Here is a tiny trained network, its code and every weight. The questions are about switching its units off for an input and a target symbol, where a switched-off unit gives its printed mean instead of its output.

import numpy as np


def w(rows, s, z=0):
    codes = np.array(rows[::2]) - 128.0
    scale = np.full(codes.shape[1], s)
    scale[-1] = z or s
    return codes * scale


def norm(h):
    return h / np.sqrt((h * h).mean(-1, keepdims=True) + 1e-5)


def f(y):
    return np.maximum(y, 0)


def softmax(a):
    e = np.exp(a - a.max(-1, keepdims=True))
    return e / e.sum(-1, keepdims=True)


def log_softmax(a):
    a = a - a.max(-1, keepdims=True)
    return a - np.log(np.exp(a).sum(-1, keepdims=True))


def net(x, mask):
    ids = ['δζλμξπτφψω'.index(c) for c in x.split()]
    T = len(ids)
    res = E[ids] + P[:T]
    u = 0
    for l in range(3):
        r = norm(res)
        for j in range(2):
            rows = slice(3 * j, 3 * j + 3)
            q, k, v = (r @ M[l][rows].T for M in (Q, K, V))
            z = softmax(np.where(np.tri(T) > 0, q @ k.T / 3**0.5, -1e9)) @ v
            o = O[l][rows]
            res = res + np.where(mask[u + j], z, o[:, -1]) @ o[:, :-1]
        u += 2
        y = f(norm(res) @ A[l][:, :-1].T + A[l][:, -1])
        res = res + np.where(mask[u : u + 4], y, B[l][:, -1]) @ B[l][:, :-1]
        u += 4
    return log_softmax(norm(res)[-1] @ U[:, :-1].T + U[:, -1])


Q, K, V, O, A, B = {}, {}, {}, {}, {}, {}
E = w([
[133,178,8,140,132,174,250,110],'δ',
[153,144,117,127,18,135,183,96],'ζ',
[117,110,64,90,110,67,165,144],'λ',
[172,102,201,97,123,83,97,53],'μ',
[160,23,129,187,188,92,146,104],'ξ',
[109,86,125,99,111,122,135,129],'π',
[82,118,103,188,136,78,32,37],'τ',
[182,95,119,139,106,139,84,135],'φ',
[87,68,141,156,122,120,81,194],'ψ',
[69,158,110,127,158,250,21,95],'ω',
],0.022)
P = w([
[105,248,204,2,174,40,206,135],'0',
[101,112,97,171,102,109,156,65],'1',
[143,111,119,194,71,136,159,118],'2',
[141,130,127,171,108,139,99,96],'3',
[157,118,105,135,72,142,105,145],'4',
[147,103,125,120,87,159,87,133],'5',
[159,98,155,134,114,181,96,110],'6',
[137,119,151,134,102,155,112,115],'7',
],0.0086)
Q[0] = w([
[150,224,87,104,114,77,111,69],'0.h1',
[90,135,184,222,114,59,201,126],'0.h1',
[182,59,119,120,87,123,112,113],'0.h1',
[91,109,58,169,212,105,136,145],'0.h2',
[155,57,89,119,134,5,128,114],'0.h2',
[156,237,98,113,59,114,177,130],'0.h2',
],0.017)
K[0] = w([
[181,179,112,95,136,76,148,65],'0.h1',
[86,149,152,137,170,73,177,168],'0.h1',
[174,65,145,59,104,132,103,149],'0.h1',
[106,168,75,164,171,130,88,196],'0.h2',
[108,114,118,159,157,2,154,112],'0.h2',
[153,59,126,30,130,166,139,167],'0.h2',
],0.02)
V[0] = w([
[106,106,105,128,98,110,114,65],'0.h1',
[227,85,87,114,145,146,66,145],'0.h1',
[42,200,173,110,66,254,100,114],'0.h1',
[153,44,132,122,119,112,167,155],'0.h2',
[193,120,52,131,121,99,93,128],'0.h2',
[166,105,118,62,178,233,116,165],'0.h2',
],0.0093)
O[0] = w([
[117,112,102,149,124,118,174,99,193],'0.h1',
[92,120,179,247,111,128,47,58,191],'0.h1',
[170,111,2,68,43,126,39,209,48],'0.h1',
[96,152,173,169,136,140,218,105,176],'0.h2',
[33,174,150,144,123,143,84,115,132],'0.h2',
[221,147,63,168,148,124,32,187,2],'0.h2',
],0.0057,0.0069)
A[0] = w([
[124,194,115,228,196,138,142,95,188],'0.n1',
[157,17,114,135,139,212,117,127,251],'0.n2',
[100,72,138,193,175,144,111,252,49],'0.n3',
[84,20,124,205,254,95,127,238,78],'0.n4',
],0.012,0.0022)
B[0] = w([
[124,127,90,91,100,118,221,217,217],'0.n1',
[39,131,77,154,123,68,143,132,253],'0.n2',
[90,90,171,84,100,213,95,110,185],'0.n3',
[184,142,181,140,217,252,242,85,217],'0.n4',
],0.011,0.0054)
Q[1] = w([
[107,175,93,109,41,168,135,131],'1.h1',
[250,147,155,125,58,95,130,81],'1.h1',
[48,86,155,77,100,5,118,172],'1.h1',
[165,207,121,151,143,137,119,149],'1.h2',
[84,91,112,146,100,158,150,158],'1.h2',
[71,103,114,114,127,65,115,191],'1.h2',
],0.02)
K[1] = w([
[102,175,105,76,77,194,146,135],'1.h1',
[140,107,117,159,41,89,157,5],'1.h1',
[155,185,198,30,163,40,143,147],'1.h1',
[131,120,79,162,86,172,158,75],'1.h2',
[70,150,144,86,156,159,105,147],'1.h2',
[193,213,88,75,148,97,175,153],'1.h2',
],0.019)
V[1] = w([
[92,145,138,61,81,100,138,243],'1.h1',
[190,65,128,64,130,120,135,103],'1.h1',
[170,167,179,105,254,119,106,192],'1.h1',
[98,5,109,122,132,96,185,187],'1.h2',
[131,164,129,104,161,226,147,186],'1.h2',
[73,47,91,43,176,165,65,111],'1.h2',
],0.016)
O[1] = w([
[238,16,166,237,123,115,137,130,43],'1.h1',
[63,169,144,223,152,79,88,216,254],'1.h1',
[132,35,25,35,175,71,80,209,111],'1.h1',
[146,206,92,219,143,176,204,223,179],'1.h2',
[156,2,118,46,99,200,156,158,25],'1.h2',
[101,247,197,39,181,213,170,250,69],'1.h2',
],0.0079,0.0077)
A[1] = w([
[152,129,237,94,89,182,146,139,7],'1.n1',
[180,163,74,124,130,199,2,126,39],'1.n2',
[170,123,140,117,200,119,134,107,48],'1.n3',
[138,179,230,85,120,95,104,75,145],'1.n4',
],0.026,0.0016)
B[1] = w([
[129,93,160,74,215,201,223,151,166],'1.n1',
[150,54,16,116,104,159,33,176,145],'1.n2',
[89,125,149,136,175,120,120,52,140],'1.n3',
[84,73,124,109,4,95,167,161,255],'1.n4',
],0.017,0.02)
Q[2] = w([
[201,228,71,53,140,249,156,89],'2.h1',
[192,180,161,85,5,139,64,137],'2.h1',
[94,21,109,118,193,150,58,163],'2.h1',
[139,76,86,136,158,25,149,191],'2.h2',
[123,114,84,204,82,177,146,47],'2.h2',
[75,126,81,55,114,134,185,110],'2.h2',
],0.017)
K[2] = w([
[88,196,52,102,125,254,153,159],'2.h1',
[124,150,44,122,49,158,40,149],'2.h1',
[223,18,177,67,203,138,83,139],'2.h1',
[125,60,119,77,165,23,198,118],'2.h2',
[169,106,143,192,111,74,76,91],'2.h2',
[27,139,98,123,76,170,113,105],'2.h2',
],0.017)
V[2] = w([
[40,69,122,121,63,6,164,80],'2.h1',
[109,32,151,97,66,191,144,222],'2.h1',
[171,184,115,57,144,72,61,127],'2.h1',
[106,173,32,80,117,115,130,218],'2.h2',
[88,42,14,166,111,209,79,92],'2.h2',
[43,123,123,45,109,137,217,94],'2.h2',
],0.015)
O[2] = w([
[86,190,174,74,192,164,161,101,252],'2.h1',
[136,151,125,112,151,95,6,155,188],'2.h1',
[74,119,81,90,103,107,197,144,67],'2.h1',
[147,149,89,113,155,106,46,72,138],'2.h2',
[198,199,138,112,67,195,75,141,129],'2.h2',
[145,96,31,106,154,134,125,156,202],'2.h2',
],0.013,0.025)
A[2] = w([
[179,222,21,146,139,183,173,139,5],'2.n1',
[181,166,143,124,162,108,226,90,160],'2.n2',
[201,75,142,145,35,114,176,110,89],'2.n3',
[88,118,122,31,5,13,154,134,40],'2.n4',
],0.024,0.0023)
B[2] = w([
[132,213,162,165,68,109,222,207,155],'2.n1',
[113,118,69,142,86,151,40,106,157],'2.n2',
[136,158,110,54,178,58,169,105,148],'2.n3',
[65,69,171,95,4,130,134,149,255],'2.n4',
],0.022,0.028)
U = w([
[157,251,79,183,90,109,191,203,246],'δ',
[219,182,242,117,112,185,23,85,27],'ζ',
[37,243,131,112,209,97,80,120,91],'λ',
[56,79,192,91,24,89,126,136,144],'μ',
[146,82,184,254,166,38,103,194,148],'ξ',
[80,82,41,221,135,152,164,22,74],'π',
[159,177,233,236,119,122,135,7,76],'τ',
[161,72,159,91,192,201,196,193,75],'φ',
[214,102,121,85,141,28,174,37,212],'ψ',
[196,135,6,93,71,129,21,151,132],'ω',
],0.0075,0.0012)

Each question gives the input, a string of symbols that net reads in full, and the target symbol t.
The units are the heads (3 rows each of Q, K, V and O) and the neurons (one row each of A and B). Each row of codes is followed by its name. A weight is (code - 128) times the scale printed after its matrix; where a second scale follows, it is the last column's (O, A, B and U).
mask holds one flag per unit, layer by layer, with each layer's heads first. A switched-off unit (its flag False) gives its mean, the last column of its rows in O or B, instead of its output. The means were averaged over made-up inputs and are rounded, as every weight is.
A unit's drop is (log p(t) with every unit on - log p(t) with that unit switched off) / (log p(t) with every unit on - log p(t) with every unit switched off).
The circuit of an input: a set's keep is (log p(t) with only the set's units on - log p(t) with every unit switched off) / (log p(t) with every unit on - log p(t) with every unit switched off). Starting from the 12 units with the biggest drops (on a tie, the unit counted first), units are removed one at a time, each time the one whose removal leaves the highest keep (on an exact tie, the one counted first), for as long as the keep stays at least 0.8.
units of the circuit, in order: the units of the circuit, biggest drop first
most important unit: the unit with the biggest drop
top k neurons: the k neurons with the biggest drops, biggest first
k most important neurons of layer l: the k neurons of layer l with the biggest drops, biggest first
heads that matter: for each layer, one digit per head in row order, 1 if its drop is at least 0.15 and else 0, layers parted by /
input φ μ μ ξ ω ζ ξ, target ζ: top 3 neurons : 0.n4, 1.n4, 0.n2
input μ ξ π ξ λ, target λ: top 3 neurons : 1.n4, 2.n4, 0.n4
input ψ π φ, target ω: top 4 neurons : 0.n4, 0.n1, 0.n2, 1.n4
input δ ψ π μ ξ μ μ ξ, target π: units of the circuit, in order : 0.n4, 2.n2, 2.n4
input ψ π μ π ζ, target δ: heads that matter : 00 / 01 / 00
input π ψ μ ξ, target φ: heads that matter : 10 / 01 / 00
input λ μ π π ξ, target δ: units of the circuit, in order : 0.n4, 2.n1, 1.h2
input μ ξ ψ μ π, target λ: top 3 neurons : 1.n4, 2.n4, 1.n1
input π μ π π μ ζ, target δ: units of the circuit, in order : 2.n4, 2.n1, 1.n4
input φ μ μ π ψ φ μ π, target ψ: heads that matter : 00 / 10 / 00
input π μ δ ξ ζ, target π: units of the circuit, in order : 1.h1, 2.n2, 2.n4, 1.n1
input λ φ μ ψ μ μ π, target π: top 2 neurons : 1.n4, 2.n4
input μ ξ π μ δ δ, target δ: top 2 neurons : 2.n1, 1.n4
input ω μ μ ξ μ ξ ζ λ, target φ: units of the circuit, in order : 1.h2, 1.n1, 2.n4
input ω μ μ ω μ μ π, target φ: most important unit : 1.h2
input ξ ψ μ ξ ψ ψ, target φ: most important unit : 0.n4
input ψ ψ ψ ω φ π, target ω: units of the circuit, in order : 0.n4, 1.n4, 2.h1, 2.n4
input ψ π ξ ω ω ψ ψ, target ζ: heads that matter : 00 / 00 / 01
input μ π ψ φ, target λ: heads that matter : 00 / 10 / 00
input ξ ψ φ δ ψ ξ ζ τ, target δ: most important neuron of layer 1 : 1.n4
input ξ π μ φ ξ, target τ: heads that matter : 10 / 00 / 00
input λ ψ ω π λ, target π: top 3 neurons : 1.n4, 2.n4, 2.n2
input ξ ψ ζ ζ φ, target δ: top 3 neurons : 1.n4, 0.n2, 2.n1
input φ ζ ζ, target τ: heads that matter : 00 / 01 / 01
input ζ μ ψ π ψ μ μ φ, target τ: top 3 neurons : 0.n2, 0.n4, 2.n4
